Below are the code and all the weights of a small trained network. Each question names an input and a class and asks about switching units off, where a switched-off unit gives its printed mean instead of its output.

import numpy as np


def w(rows, s, z=0):
    codes = np.array(rows[::2]) - 128.0
    scale = np.full(codes.shape[1], s)
    scale[-1] = z or s
    return codes * scale


def f(y):
    return y / 2 * (1 + np.tanh(0.7978845608 * (y + 0.044715 * y**3)))


def log_softmax(a):
    a = a - a.max(-1, keepdims=True)
    return a - np.log(np.exp(a).sum(-1, keepdims=True))


def net(x, mask):
    res = np.array(x, float).reshape(1, 7) / 4 @ E
    y = f(res @ A[0][:, :-1].T + A[0][:, -1])
    res = res + np.where(mask, y, B[0][:, -1]) @ B[0][:, :-1]
    return log_softmax(res[-1] @ U[:, :-1].T + U[:, -1])


A, B = {}, {}
E = w([
[86,47,23,163,109,163],'x0',
[195,110,147,73,137,223],'x1',
[73,135,175,195,163,183],'x2',
[128,127,127,129,127,129],'x3',
[254,133,128,236,143,97],'x4',
[150,13,216,130,161,89],'x5',
[129,128,128,126,131,128],'x6',
],0.0079)
A[0] = w([
[119,75,66,153,158,130,39],'neuron 1',
[126,149,157,129,134,143,192],'neuron 2',
[92,119,138,94,111,135,54],'neuron 3',
[157,79,36,70,169,72,100],'neuron 4',
[148,110,116,107,86,62,167],'neuron 5',
[128,204,110,125,118,213,110],'neuron 6',
[156,132,139,185,133,119,67],'neuron 7',
[139,71,169,127,96,129,76],'neuron 8',
[160,63,75,158,85,190,120],'neuron 9',
[91,130,149,64,84,135,94],'neuron 10',
[107,134,150,163,152,192,108],'neuron 11',
[152,117,154,118,76,182,101],'neuron 12',
[122,147,163,66,162,116,174],'neuron 13',
[92,127,161,188,149,188,78],'neuron 14',
[154,175,150,108,103,117,254],'neuron 15',
[175,129,133,168,103,132,67],'neuron 16',
[131,170,170,120,140,117,84],'neuron 17',
[165,121,145,101,100,188,95],'neuron 18',
[78,158,120,112,153,86,213],'neuron 19',
[68,143,167,77,142,118,96],'neuron 20',
[197,156,144,156,136,129,143],'neuron 21',
[134,159,166,117,123,111,56],'neuron 22',
[127,173,116,130,113,140,86],'neuron 23',
[132,86,172,145,115,106,95],'neuron 24',
[158,113,139,105,119,185,81],'neuron 25',
[146,171,93,131,110,148,127],'neuron 26',
[147,158,65,122,86,127,197],'neuron 27',
[110,92,166,121,166,120,97],'neuron 28',
[148,104,110,89,164,180,149],'neuron 29',
[193,135,108,168,109,120,74],'neuron 30',
[95,130,123,151,163,166,85],'neuron 31',
[90,78,62,120,136,147,126],'neuron 32',
[128,171,182,99,106,82,80],'neuron 33',
[155,124,112,160,129,133,156],'neuron 34',
[111,144,137,89,156,113,100],'neuron 35',
[165,158,149,99,175,141,95],'neuron 36',
[190,128,124,120,133,253,97],'neuron 37',
[95,63,91,173,135,184,89],'neuron 38',
[158,54,150,111,168,123,149],'neuron 39',
[64,144,130,189,128,99,161],'neuron 40',
[186,115,105,63,63,109,91],'neuron 41',
[139,198,82,165,159,144,95],'neuron 42',
[91,112,114,77,113,197,181],'neuron 43',
[124,100,91,151,120,145,114],'neuron 44',
[115,94,87,144,117,123,81],'neuron 45',
],0.014,0.0076)
B[0] = w([
[133,159,158,96,79,84,165],'neuron 1',
[189,99,175,104,124,151,175],'neuron 2',
[76,219,23,120,74,195,151],'neuron 3',
[166,186,187,143,158,123,200],'neuron 4',
[87,125,139,158,201,132,202],'neuron 5',
[140,62,112,33,145,127,210],'neuron 6',
[114,143,69,128,99,140,168],'neuron 7',
[131,130,89,66,120,99,163],'neuron 8',
[161,136,198,122,85,148,226],'neuron 9',
[120,176,87,190,146,185,194],'neuron 10',
[145,190,197,125,247,84,170],'neuron 11',
[79,127,113,165,117,78,156],'neuron 12',
[154,106,160,160,102,167,206],'neuron 13',
[167,225,123,119,213,132,174],'neuron 14',
[158,88,212,169,112,134,237],'neuron 15',
[101,163,44,129,71,182,162],'neuron 16',
[161,150,161,64,12,89,151],'neuron 17',
[56,133,115,152,132,44,171],'neuron 18',
[142,72,97,170,117,126,215],'neuron 19',
[134,140,65,169,109,174,196],'neuron 20',
[129,118,87,192,102,184,214],'neuron 21',
[110,194,148,57,24,80,137],'neuron 22',
[143,136,99,65,126,109,143],'neuron 23',
[98,127,42,44,124,143,167],'neuron 24',
[66,137,85,145,101,27,162],'neuron 25',
[175,101,90,64,136,93,175],'neuron 26',
[150,73,146,106,170,99,221],'neuron 27',
[109,130,67,55,121,156,167],'neuron 28',
[95,88,123,209,103,89,197],'neuron 29',
[70,165,74,160,104,193,188],'neuron 30',
[153,157,155,98,143,131,149],'neuron 31',
[162,138,198,124,82,141,214],'neuron 32',
[134,138,163,129,83,89,174],'neuron 33',
[108,109,126,137,95,190,177],'neuron 34',
[120,126,107,142,75,122,145],'neuron 35',
[92,117,170,136,69,137,156],'neuron 36',
[44,118,126,179,123,63,228],'neuron 37',
[162,158,163,99,87,134,212],'neuron 38',
[168,93,56,48,156,114,221],'neuron 39',
[137,87,132,173,159,60,207],'neuron 40',
[144,232,137,146,255,134,188],'neuron 41',
[107,86,74,55,128,136,189],'neuron 42',
[147,106,108,171,118,152,254],'neuron 43',
[156,140,200,125,59,108,164],'neuron 44',
[108,151,157,138,59,129,152],'neuron 45',
],0.0071,0.0089)
U = w([
[152,49,149,163,118,145,254],'0',
[151,141,179,118,32,104,61],'1',
[106,139,63,178,84,196,73],'2',
[50,80,111,185,115,9,66],'3',
[142,60,80,42,135,115,59],'4',
[137,225,160,139,208,118,133],'5',
[149,51,152,158,127,148,201],'6',
],0.013,0.012)

Each question gives the input, the list of numbers given to net, and the class t.
The units are the neurons (one row each of A and B). Each row of codes is followed by its name. A weight is (code - 128) times the scale printed after its matrix; where a second scale follows, it is the last column's (A, B and U).
mask holds one flag per neuron, in row order. A switched-off neuron (its flag False) gives its mean, the last column of its row in B, instead of its output. The means were averaged over made-up inputs and are rounded, as every weight is.
A unit's drop is (log p(t) with every unit on - log p(t) with that unit switched off) / (log p(t) with every unit on - log p(t) with every unit switched off).
The circuit of an input: a set's keep is (log p(t) with only the set's units on - log p(t) with every unit switched off) / (log p(t) with every unit on - log p(t) with every unit switched off). Starting from the 12 units with the biggest drops (on a tie, the unit counted first), units are removed one at a time, each time the one whose removal leaves the highest keep (on an exact tie, the one counted first), for as long as the keep stays at least 0.8.
circuit, biggest first: the units of the circuit, biggest drop first
unit that matters most: the unit with the biggest drop
k most important neurons: the k neurons with the biggest drops, biggest first
input [-5,4,-7,-5,-2,6,4], class 5: circuit, biggest first	[neuron 41]
input [4,7,4,5,0,1,-3], class 3: circuit, biggest first	[neuron 37; neuron 25]
input [-8,1,-5,7,7,3,-3], class 1: 4 most important neurons	[neuron 17; neuron 22; neuron 33; neuron 15]
input [5,-4,-5,-5,-3,7,1], class 4: 3 most important neurons	[neuron 39; neuron 15; neuron 24]
input [2,8,8,-3,-3,1,4], class 3: circuit, biggest first	[neuron 37; neuron 25]
input [6,4,6,-1,7,-2,5], class 2: 3 most important neurons	[neuron 30; neuron 16; neuron 15]
input [7,7,5,7,2,-2,1], class 1: 2 most important neurons	[neuron 9; neuron 38]
input [0,8,8,-6,-8,6,1], class 2: circuit, biggest first	[neuron 20; neuron 3]
input [3,-5,5,-8,-1,-6,-3], class 6: 2 most important neurons	[neuron 39; neuron 37]
input [3,-1,-7,-3,-5,2,-4], class 5: 2 most important neurons	[neuron 41; neuron 4]
input [-5,-4,7,6,7,-2,-3], class 2: circuit, biggest first	[neuron 21; neuron 7]
input [-6,2,-2,4,-1,-6,-8], class 0: circuit, biggest first	[neuron 15; neuron 6]
input [3,-1,4,-8,-7,-6,8], class 0: circuit, biggest first	[neuron 6; neuron 32]
input [4,5,-4,6,-6,-8,3], class 4: circuit, biggest first	[neuron 6]
input [4,1,5,5,-8,7,5], class 2: circuit, biggest first	[neuron 3; neuron 20]
input [-2,7,-2,2,0,0,-5], class 3: circuit, biggest first	[neuron 37; neuron 18; neuron 25]
input [4,0,-7,2,7,8,-3], class 4: 3 most important neurons	[neuron 39; neuron 24; neuron 8]
input [-7,-3,-7,-8,8,-1,5], class 2: circuit, biggest first	[neuron 21; neuron 30]
input [0,8,2,-4,3,-5,-1], class 3: circuit, biggest first	[neuron 37; neuron 18]
input [3,2,-8,4,1,8,-6], class 4: unit that matters most	neuron 39
input [6,-2,-1,-7,0,8,3], class 4: 2 most important neurons	[neuron 39; neuron 24]
input [3,7,-7,-3,-3,-3,-6], class 3: circuit, biggest first	[neuron 37; neuron 18]
input [-5,6,-8,-6,5,-5,-4], class 5: 3 most important neurons	[neuron 41; neuron 19; neuron 43]
input [5,-1,7,0,-8,4,0], class 2: 3 most important neurons	[neuron 3; neuron 20; neuron 43]
input [8,0,-8,-5,5,-7,5], class 1: 2 most important neurons	[neuron 9; neuron 44]
input [-3,1,0,-6,-3,-5,-6], class 0: 2 most important neurons	[neuron 39; neuron 15]
